[ 83 101  87 111 179 151 154 139 133 131 159  91] = vaba
[ 84 100  86 112 177 133 154 139 131 151 159  88] = taza
[112 100  86 112 177 133 154 139 131 151 159  88] = Mudi
[146 111 146 141  81 130  67  95 145 144 140  79] = Dad
[111  95  86 127 124 133  97 108 144  97 158  60] = sose
[158 163 175 135 110 123 138 137 116  98  94 192] = ponel
at: [163 175 135] | ponel, 1
again sose:  | [97]
at: [110 123 138 137 116  98  94 192] | ponel, 4
again Dad:  | [146]
find: [ 84 100  86 112 177 133 154 139 131 151 159  88] | taza

[156 126 141 155 159  53 173 102 100 115 193 139  95 154 118  77 110 144
  96  72 126 107 156] = leb
[ 91 107 101 113  89 115 152  69  80 111 163 101 103 119  92 152  81 138
 137 184 183  77  83] = dip
[117  93 176 111  74 132  87 164 155  98  86 105 132 147 140  85 133 161
  93 129 125 158 105] = seluk
[129 133  85  93 158 105 147 116 111 155 105 164  87 132 161 125 132 140
  93 176  74  98  86] = Vozo
[117  85 139 143 150 151  88  89  97 156 143 150 165  86 173 141 149 124
  84 112 130  70 136] = gemi
[112  89 194  93  84 116 101  88  87  95 127  94 135 131 143  91 113 165
  80 129 143  90  70] = ferur
[109 122  59 169 180 143 138 126 135 168 149 171 151  98 141 161 157  87
 142 102  97 114 179] = Guna
again ferur:  | [143]
at: [140  93 176  74  98] | Vozo, 17
then: [113  89] | [115]
order: [ 74  85  86  87  93  93  98 105 105 111 117 125 129 132 132 133 140 147
 155 158 161 164 176] | seluk

[108 154 173 169]  bote
[118 147 120 165]  Fafi
[151 143 112 143]  Pil
[146  68 118 109]  Lopub
[109 109  68 109]  dodum
[118 147  68 109]  bola
again dodum:  | [109]
order: [109  68 147 118] | bola
find: [118 147  68 109] | bola
then: [146  68] | [118]
again Pil:  | [143]

[152 114 148 112 145 101 163] = Lev
[144 130 138  97 122 147 138] = mik
[155  97  97  97 150  97 131] = kom
[136 112 133  97 136  97 160] = dumi
[138 122 147  96 130 138 144] = digu
[ 99 129 195 149 106  83 108] = Tuko
[124 118 119  98 181  86 143] = Zavur
[152 135 146 135 115 193  50] = Bim
[143 146 155 125 136 142 114] = Rizir
[168 112 138 121 135  95 182] = vasim
[153 120 152 103 154  91 147] = kadir
again Bim:  | [135]
again kom:  | [97]
then: [148 112] | [145]
order: [ 96 122 130 138 138 144 147] | digu
then: [112 133  97] | [136]

[122  69 148 143  56 112  96 141  96] : lil
[122  69 148 143  56 112  96 136  73] : Tibid
[ 80 174 178  88 125 139  90 118 171] : bil
[110 121  35 144 134 103 112 136 101] : Boz
[146 161 127  83  92 103  59 125 172] : navu
[106 155 133 148 104 183  85 111  85] : Gugu
[110 121  35 144 134 103 162 136 101] : koser
[124  94  88 123  58  66 120 144 124] : Porot
[158 120  62 104  62  89  65 133 142] : Sop
[ 50 133 157 114 177 141 173 133 144] : fafa
[ 76  76 131 159  77 117 142 140  79] : sab
find: [122  69 148 143  56 112  96 141  96] | lil
again Sop:  | [62]
at: [ 58  66 120 144 124] | Porot, 4
find: [110 121  35 144 134 103 112 136 101] | Boz
again Gugu:  | [85]

[129 169 124 142 129 150 165 149 129 102] : Sama
[129 129 149 142 169 102 150 165 124 128] : kazu
[169 102 124 129 149 149 129 165 128 142] : ruk
[116 151 141 199 138 113 136 160 113 150] : gif
[131 153 123  98  98 165  98 108  98 100] : Zotus
[122 165 110 160 141 163 169 131 141  86] : Garof
[123 147 126 141 160 119 155 170  96 123] : Fogo
order: [102 129 169 124 142 129 150 165 149 129] | Sama
again Zotus:  | [98]
again Fogo:  | [123]
at: [141 160] | Fogo, 3
at: [160 141 163 169 131 141  86] | Garof, 3
order: [128 129 129 149 142 169 102 150 165 124] | kazu

[180 137 165 168 175 145 108 122] : fator
[119 160  80 136  56  98  98  91] : dok
[112  79 145 101 178  88 160 152] : vamer
[112  79 150 188 166  74 160 140] : bodu
again dok:  | [98]
find: [112  79 145 101 178  88 160 152] | vamer

